Each row of numbers belongs to one of the objects below and depends on some of the facts about them. Some rows are named. Which object is each other row?

There are 4 kinds of fact about the objects: ε, Φ, κ, λ.
bifluk ε a; bigri ε b; biska ε e; bisti ε f; bori ε d; brobrivik ε b; brovon ε c
butras ε a; debe ε b; dedam ε f; dekir ε a; dibudror ε e; dogik ε b; drebul ε a
dribar ε a; drizur ε g; drofluk ε d; drogror ε e; duvu ε d; fabopan ε c; fibrulu ε d
fimom ε a; fizis ε c; flade ε b; flaskes ε b; flavoklas ε a; flegrin ε b; flekloskal ε a
flelin ε b; fliki ε d; flipur ε e; fludri ε g; flugram ε a; fudidra ε f; fupla ε e
gage ε c; gestak ε a; geto ε a; gogun ε g; grefla ε c; greklogan ε f; grepizan ε d
greplo ε e; gresis ε a; groklos ε d; grolinul ε b; groskidel ε b; gubro ε a; guplugram ε a
gurir ε b; kabros ε d; kavu ε g; kepa ε c; kisen ε f; kladu ε f; klare ε f
klifom ε a; klirel ε e; komon ε a; korur ε d; kugrer ε a; kugruk ε e; lapur ε c
lepin ε b; lesilan ε d; leskul ε d; loplem ε a; mevis ε d; mobagrum ε f; modul ε a
mupus ε b; nali ε b; nastom ε d; nebe ε c; nebras ε b; nefim ε e; nekloklu ε a
neni ε a; nevan ε a; notrar ε b; nuster ε f; paku ε g; peflur ε c; pidraklol ε d
pinok ε b; plapon ε g; pleban ε b; plegu ε a; pora ε a; potik ε a; rekel ε b
rerer ε b; retra ε a; ruplam ε c; rustir ε b; safil ε a; sagren ε a; saples ε a
segrir ε g; seplun ε b; skibun ε c; skogri ε b; stalam ε f; steveplus ε c; stodri ε c
stoplel ε a; stube ε c; stumi ε e; stusizas ε b; tadar ε g; taflir ε d; tegolal ε f
tegur ε d; tifar ε d; torom ε g; traste ε a; tredrebrok ε c; tristul ε b; tromik ε c
trubak ε b; trurir ε a; trutra ε d; tutol ε c; vazen ε b; videl ε a; vufe ε e
zadok ε b; zaplek ε d; zeflos ε b; zekebir ε c; zemol ε d; zifer ε b; zimik ε e
zogre ε f; bigri Φ trusos; biska Φ ridrel; bori Φ vefum; brobrivik Φ lonik; dekir Φ beri; drebul Φ trusos
dribar Φ vefum; drizur Φ nevan; fibrulu Φ pleban; flade Φ plegu; flaskes Φ fonas; fliki Φ steveplus; flipur Φ mesetir
fupla Φ grestu; geto Φ gruskigru; grefla Φ sekluplir; greklogan Φ nebe; grepizan Φ trubak; greplo Φ brograk; gresis Φ lesilan
groklos Φ tastis; gubro Φ drofluk; kabros Φ gadrek; kepa Φ fonas; kisen Φ vefum; klifom Φ gogun; klirel Φ gruno
kugruk Φ notrar; lapur Φ gadrek; lesilan Φ pinok; loplem Φ nekloklu; nali Φ nevo; nebras Φ drofluk; nefim Φ gregrar
nekloklu Φ trusos; neni Φ gurir; paku Φ steveplus; pidraklol Φ gestak; pinok Φ zaplek; pleban Φ zaplek; plegu Φ brograk
pora Φ plelis; potik Φ lonik; rekel Φ pletan; retra Φ tastis; seplun Φ nevan; stalam Φ retra; stube Φ plibren
taflir Φ kabros; tifar Φ mesetir; trurir Φ brovon; videl Φ plibren; zaplek Φ notrar; beri κ guskar; bifluk κ stamo
bigri κ zestes; biska κ trusos; bori κ fimom; brobrivik κ saples; brovon κ tutol; debe κ flekloskal; dedam κ stusizas
dekir κ duvu; dibudror κ safil; dogik κ kepa; drebul κ geto; drivam κ butras; drizur κ fabopan; drogror κ greklogan
duvu κ zadok; fabopan κ trubak; fibrulu κ tegolal; fimom κ fibrulu; flade κ drogror; flagali κ gurir; flavoklas κ gresis
flegrin κ vonatrom; flekloskal κ skogri; flelin κ zimik; flipur κ pleban; flovum κ flegrin; fludri κ nevan; flugram κ nastom
fonas κ klare; fudidra κ fizis; fupla κ rerer; gage κ debe; gestak κ lepin; gogun κ nevo; grefla κ nebe
grepizan κ grefla; greplo κ taflir; gresis κ steveplus; grestu κ beri; gribuk κ simen; groklos κ gubro; grolinul κ kugruk
groskidel κ pidraklol; gubro κ trutra; guplugram κ korur; gurir κ vazen; guskar κ kabros; kabros κ mobagrum; kavu κ klifom
kepa κ rekel; kisen κ vefum; klare κ grestu; klifom κ lapur; klirel κ torom; komon κ tredrebrok; kugrer κ brobrivik
kugruk κ plapon; lapur κ guplugram; lepin κ pora; lesilan κ kugrer; leskul κ nefim; lonik κ bori; loplem κ traste
mevis κ drofluk; mobagrum κ gruskigru; modul κ nuster; mupus κ nali; nali κ zogre; nastom κ bisti; nebe κ dibudror
nebras κ flagali; nefim κ stalam; nekloklu κ stodri; neni κ tegur; nevan κ stoplel; nevo κ flelin; nuster κ dekir
peflur κ retra; pidraklol κ rustir; pinok κ greplo; plapon κ klirel; pleban κ flugram; plegu κ zigrimus; plelis κ gruno
pora κ stumi; potik κ fliki; rekel κ fupla; retra κ flaskes; ridrel κ plegu; rustir κ lesilan; safil κ sagren
sastos κ stube; segrir κ fludri; sekluplir κ drivam; seplun κ gestak; skibun κ dogik; skogri κ pinok; stalam κ nekloklu
steveplus κ gribuk; stodri κ skibun; stoplel κ tristul; stube κ bigri; stumi κ komon; tegolal κ paku; tegur κ pletan
tifar κ zifer; torom κ kavu; tredrebrok κ kladu; tromik κ neni; trurir κ notrar; trusos κ kisen; trutra κ flipur
vazen κ tromik; vefum κ lonik; vonatrom κ gropla; vufe κ gogun; zadok κ ruplam; zeflos κ tifar; zemol κ zekebir
zestes κ bifluk; zifer κ fudidra; zigrimus κ plelis; zimik κ flovum; zogre κ dribar; bifluk λ vefum; bisti λ tadar
brobrivik λ pleban; butras λ traste; dekir λ gestak; drebul λ gribuk; drizur λ plelis; drofluk λ mesetir; duvu λ zogre
fabopan λ tadar; fibrulu λ flovum; fimom λ plegu; fizis λ nebe; flade λ zemol; flavoklas λ stamo; flegrin λ sekluplir
flekloskal λ ridrel; gage λ nebe; geto λ brovon; grefla λ bizik; grepizan λ drivam; greplo λ lesilan; gresis λ ditren
groklos λ nebe; groskidel λ gogun; kabros λ gogun; kavu λ fonas; kepa λ pinok; lepin λ zestes; mupus λ zaplek
nali λ ridrel; nebras λ vonatrom; nekloklu λ flovum; notrar λ gruskigru; nuster λ traste; paku λ kabros; plapon λ gribuk
pleban λ zeflos; pora λ simen; rekel λ mesetir; rustir λ grestu; safil λ potik; sagren λ retra; saples λ lesilan
seplun λ simen; skibun λ retra; skogri λ videl; stodri λ beri; stube λ dedam; stusizas λ trubak; tadar λ ridrel
tegolal λ gruskigru; tristul λ plelis; vazen λ lesilan; zadok λ greklogan; zimik λ zaplek

Known rows:
[  5  -4  13  -6   6 -13   3  -3  -1  14   4  19   1  -8  -2  -4  44  12
   5   7  -1 -12 -19  12   5  -1  -4  -5  -9] -> biska
[-21 -14  -3   7   3  -9 -20  -6   2 -23  -4  21   3  30   7   0 -42   0
  -8 -31 -18  51   8   2  -1 -27  -5  -7 -11] -> bisti
[ 15  -1  17  20 -11  -7  15  -5   3   9  10   8  -7 -18  -7  -9  16 -12
  10   8   8  -9   0  10  18  -4 -20   6 -27] -> potik
[  4   3   2 -29  -3   1 -25  11 -12 -10  -2  16  -1  15  -6   5 -36  45
   0 -30 -54  -5  30 -24   6 -15  -7  -3  34] -> paku
[ -6   4 -14   9  -3  11   4  -1  10  -3   4   7  -6 -15 -35   5  -2   4
  -1   5 -28  -9 -23  28  11  -1  -3  -2 -25] -> mesetir
[ -1   6 -10  -6   2  10   1  -4   5  -6  -2  11   1  -2 -17   8  -3   3
   0   4 -15  -6 -11   4   1  -2   0   1 -15] -> gruno
[  1  -4 -10 -15   2   8   0  -7  11  -3 -13  15   4  -7 -16   5  20  14
   0   1 -12   0 -19  21  -4   7   5  -2 -39] -> steveplus
[-30 -19  -6  12  10 -23 -12  -5  12 -20  12  20  -6  12  -6 -13   1  23
  -4 -26 -28  29 -35  25   7 -28   3 -36  -4] -> tadar
[-15  25  31   0 -32  15 -26  27  -1 -38  -3  25 -39   4   8  21 -24  -7
  10   9 -14 -34   1 -31   5 -49  -6  18  -3] -> bori
[  5   8  14  12  -4   7  -3   4  -6  -2   9   7  -3   5  -8   3 -22 -17
   5   2  -7  -2  16  -9  13  -7 -22   9  -3] -> neni
[-21 -13 -13  19  -5 -26  12 -26  20 -14  10  12 -13 -11  -7 -11  14  -1
   2 -22 -17  23 -47  31  16 -24   6 -21 -47] -> ridrel
[  2   1   2  -6  -1  17 -28   3  -6  -9 -10  14   6  18  -7  12 -40  -1
  -5  -2 -21  11  26  -6  -5  -4 -14  11   1] -> tegolal
[ -2   3  -2 -15   4   4 -12  -9   1  -7  -1  17   1   2 -11   2   7  13
   7  -1 -24 -13 -17   2  -5  -8  -6 -11   3] -> torom
[ 11  -2   6   1   1  -7  12   1   8  -3  -2  12   0 -11  -8  -7  21   2
   7   8   3 -15 -16   8   5  -3  -2  -7 -25] -> mevis
[  5   1  14  26  -9   2   0  14  -2   4  16   5  -9  -7 -19  -5 -17 -10
   5   9  -7  -3   8  15  20  -9 -27   6 -10] -> videl
[  7   3   0  -9  17  30 -32  14 -13  -6  11  -8 -11  21   0  24 -46 -43
  15  13  22  -4   7  -2   8  -4  -2   0  -7] -> saples
[  2   1   7 -11  12  -3   6   9   1   2  -1  12   4   3  -5   5  21  10
  -1   7  -1  -3  -9   0   2   1   5  -5 -11] -> lepin
[-14  21  -6  -6   3  18 -27  -3  -6 -10   9   8  -3  20 -19  21 -43  -1
   0  -4 -44  -2   8 -17   7 -13 -13   4  29] -> rerer
[-10 -15   5  19   8 -23  12   3   9 -23   3  11   2  15   8 -11 -10  -7
  -4 -21  10  37  -3   6   8 -21   6 -14 -34] -> flekloskal
[  3   7   5   0   5   3  -6  -8 -10  -1  13  11   2  10 -13   0 -21  -1
  11  -2 -21  -8  12  -8   9  -5 -20  -5  19] -> taflir
[ 11   3  -2  16  -9   4  20  -5  11  -2  -3   4  -6 -18 -20   0   4 -16
   4  10  -1  -8 -12  12  11   1  -7   8 -45] -> gestak

Rows to name:
No name comes twice in this set of rows, the named rows included.
[  1   9  27  20  18 -14  28 -15   4   1  -4  36  30   5 -14 -20  53   2
   3  33  13  -5  -7   3 -20  14 -24  -6   4] | groklos
[ -3   5   7  -8   4   9 -28 -13 -11   3   8  17   3  16  -8   6 -13   7
   5  -7 -29  10  12   3   3  -1 -25  -1  14] | lapur
[-17 -24   3  -1  11 -24  -3  -5  12 -14  -3  22   3  17  12 -11  24  16
  -7 -24   1  42 -20  19  -3 -16   8 -21 -33] | fabopan
[  0  -1   6 -15   6   8 -18   2  -1  -4  -8  18   8  11  -5   8   0  13
  -3   1 -15   6   5   3  -8  -2  -8   2  -6] | skibun
[ 14  -5  18  -1   7 -12  10   6   0  -1   1  14   3  -4   0 -11  24   5
   8   9  13 -11  -2   4   3  -1  -3  -7 -13] | grepizan
[  8   3   4   4  -5  -2   6  -8   7   5   4   9  -5 -13 -11  -1  21   0
   5   8 -11 -12 -23  13  10  -2  -9  -1 -23] | drivam
[  1  -3   7 -14   7   7 -11   3   1  -1  -8  16   5  10  -3   7   8  13
  -1   1 -10   6   0   4  -5   2  -5  -1 -11] | stodri
[-10  16   0 -13   3  12 -33  -6 -12   2   9  17  -4  20 -11  14 -32   3
   4  -1 -41  -4   6 -14   5 -16 -20   3  35] | fupla
[ 11  -2  21   8  -1  -3   8  13  -3  -2   1   9   4   2  -2  -4   1  -9
   2   6  15   0  17  -4   6  -1 -12   7 -15] | dekir
[  6   4   6   3  -4  -5  13  -7   8   9   6   9  -5 -15 -12  -2  33   2
   7  10  -7 -13 -28  15  12   0  -5  -2 -26] | zeflos
[ 13 -11  12  -2   1  -1   0   7   3   1 -16  19   5  -2  -1  -3  17   5
  -3   6  11  11   5  13  -4   6  -5   6 -34] | nuster
[ 14  -1  10   7   2   1  10  11   2  -5  -7   9   5   0  -7  -2   0  -8
   0   9  12  -2  11  -1   3   0  -3   6 -27] | butras
[-19 -16  11   7  15 -32   5   0   6 -11  13  19   1  17  14 -12  22  14
  -3 -23   4  31 -18   7   7 -21   7 -23 -16] | nali
[  4   9  13  15  -6   7  -8   2  -6  -6  10   5  -3   8  -9   5 -34 -18
   6   1 -12   0  20 -11  12 -11 -24  11   2] | klifom
[ 15  -4  12  15  -3  -5  19   3   7  -1  -2   7  -1 -12  -8  -5  14 -10
   2  11  15  -6  -1  10   9  -1  -6   4 -40] | modul

Now the same objects, written a new way:
Some rows with their names:
[  5 -12   6  12   9  -9  10  -1   4  -7  -5  -3   4   3  -6   3   3   5
   3  -2   2   9 -13   2  -2  -5] -> skibun
[ 21   3   5  -2  -5  -4   1  -8   3 -12 -22  11   6   4  -3 -11  17  12
  -7 -15 -24 -19   7 -23   9  -1] -> tadar
[  5  -6   4  12  -2  -5   7  -8  12 -10  -5  -5   0  -5  -3   2   9   9
  -4   7  10   7   1  -1   1   5] -> stumi
[ -8 -26  11   7  -1  40  -9   4  19 -29  -2   9  -6 -22  18   6   8  -4
   1 -16 -27  12 -14   9  12 -30] -> grepizan
[ 11 -26  23  -2  18  24 -20  -4  24  -1 -10 -11 -17  -5  14  21  10   5
  -3  -6  -7   6 -16 -18   0   7] -> grestu
[ 12  -1 -11  13  14 -32  13  -4  -6  11  -8  -6  19  20  -4   5  10  10
 -21  18  10  -4  -7  -9  -5  15] -> zekebir
[  7  -2   0   8  10  -6  -1  -4   6   7  -5  -4   6   1   0   2   6   4
 -12   6   5   2   0  -3   5  -2] -> zestes
[-18  -9   1  29   1  36   4  -4   6 -26  24  21  11 -23   1  -6 -27  12
   6 -10 -38   9   9   9  -7 -49] -> drizur
[ 15  -4 -35  24   5 -27  -1  12  -8  13  -7   4  11  22  -6  14  15  28
  -4  29  25  -4 -22  -2   8  22] -> fizis
[  2  -8   2   2  10   8  -4  -7  11   1  -3  -3   1 -10   8  -4   4   1
   7 -12 -15  -1  -5  -7   4 -22] -> fludri
[ 13 -18  -2  15   1  36 -13  18  14  -6  -1  16 -19 -17  -6   8   3  16
  26 -14   8  14 -30  16  13 -18] -> gage
[  3 -20  19   3   4  19  -5   2  19  -7  -1   1  -9 -23   2  -3  -3   2
  10 -19 -11  11 -17  10   7 -30] -> leskul
[ 10  -8  -7   2  17 -29  -8 -14   7  17  -6 -18   8  21  10  11  11  17
 -17  29   6 -15  -4 -30  -6  33] -> trubak
[  2 -10  18  -1   4  25 -10  -6  19  -5  -1  -3  -8 -27   4  -4   2  -5
  10 -20 -11   9  -4   7   8 -29] -> zeflos
[ -2 -20  -4  12   3  17  -2   5  -5 -23   4   0  13 -13   5   3   8  -1
  -3 -18 -30   8 -10   2   9 -17] -> gresis
[ 11  -1 -16  11  12 -30  10  -7  -9  14  -6 -10  20  14  -3   5  11  12
 -17  10  -1  -4  -9 -14  -2   8] -> guplugram
[  8  -4  -7  11  11 -15   7  -5  -5   8  -7 -12  12   5   0   5   6   9
  -8   2  -3  -1 -12  -8  -1  -2] -> kugrer
[  8  -3  10  -1  14  12  -4  -4  13  10 -20  -7  -8 -18   7   6  16   2
  -4 -16  -7   7 -15  -1   7 -22] -> plegu
[ 20 -24   8   5   3 -19  -4   1   5   6   0 -17   6   6  -7 -13  -8   3
   8 -11  -1   0 -11  -7  -3  17] -> gregrar
[ 14  -4  15   2  15  -2   3 -10  15  15  -8  -9 -10  -9  -7  -1   1   7
   5  -6   7   6 -10  -4  -2 -12] -> vefum
[ 30  -3  37 -11   6  14  -5 -10  18   2 -17  13 -21 -26 -20 -10  11  11
   3 -35 -12   3 -12  -9   8 -17] -> ridrel

Rows to name:
No name comes twice in this set of rows, the named rows included.
[  4 -16  23  10  -2  31  -3  -4  25 -24  -2   2 -16 -30   0  -4   3   1
  12 -19  -2  15  -2  13   2 -21] | vufe
[ 16 -22  17   2  19  20 -17  -6  14   9  -4 -12 -13 -12   5   9   2   4
   5 -18 -15   8 -19 -13  -3  -7] | gestak
[-10   7   0  23  -9 -22  33  -2  10 -19  -4 -23  -1  21   4  12  26  -9
 -19  23 -16  10   9  -1  22  -6] | greplo
[ 21 -22  27  -5  15   5  -6   0  15   8   2  -8 -10 -25 -12 -14  -5  -2
  18 -29   2  11 -18   8   3 -16] | sekluplir
[  8 -18  -9   9  16 -44   0  -8   1   4   2 -18  18  22   3   1   8  14
  -5  21   4 -11 -12 -27 -10  32] | notrar
[  1   1 -11  27   8 -43  31  -6 -15   8   7 -29  14  39  -6   7   8   2
 -17  19 -29  -1  -6 -18   7   2] | saples
[ -7 -25  24  -5  15  14  -2 -17  20 -27 -11   5   3 -31   8 -14  -6  -1
  13 -30  -2   6 -11   4 -17 -30] | groskidel
[ -5 -11  -7  17   4   5   6   1  -6 -17   7   2  19  -5   1   1   1   5
  -4  -8 -23   6  -8   4   2 -15] | pora
[  8  -9   3  31  21   3   5 -15  -4  17  18   3  10   1 -12   3 -32  27
  -1   9 -18   0  -6 -14 -24 -11] | nevan
[ -4  -9  10  19   3 -13  20   1   9  -7  11 -21  -8   7   2   0   3  -3
   7   3 -31   6  -2  -8  14 -23] | vazen
[ -4  -5  -9   4   0   6   1  -1   8 -13  -5   1  10 -12   9  -6  13  -2
  -9  -4 -11   0   4   4  17 -23] | bigri
[ 18  -4   0  11  -6 -36  22  -7  -3 -18 -19  10  12  16 -19   0  28  24
 -24  12   2 -11  -8 -18   3  23] | bisti
[ -4   3  -6  10  -3  -5  15  -2   2  -1  -6   3  15  -5   2  -3  10   1
 -13   3  -3   2  -4  12  12 -24] | bori

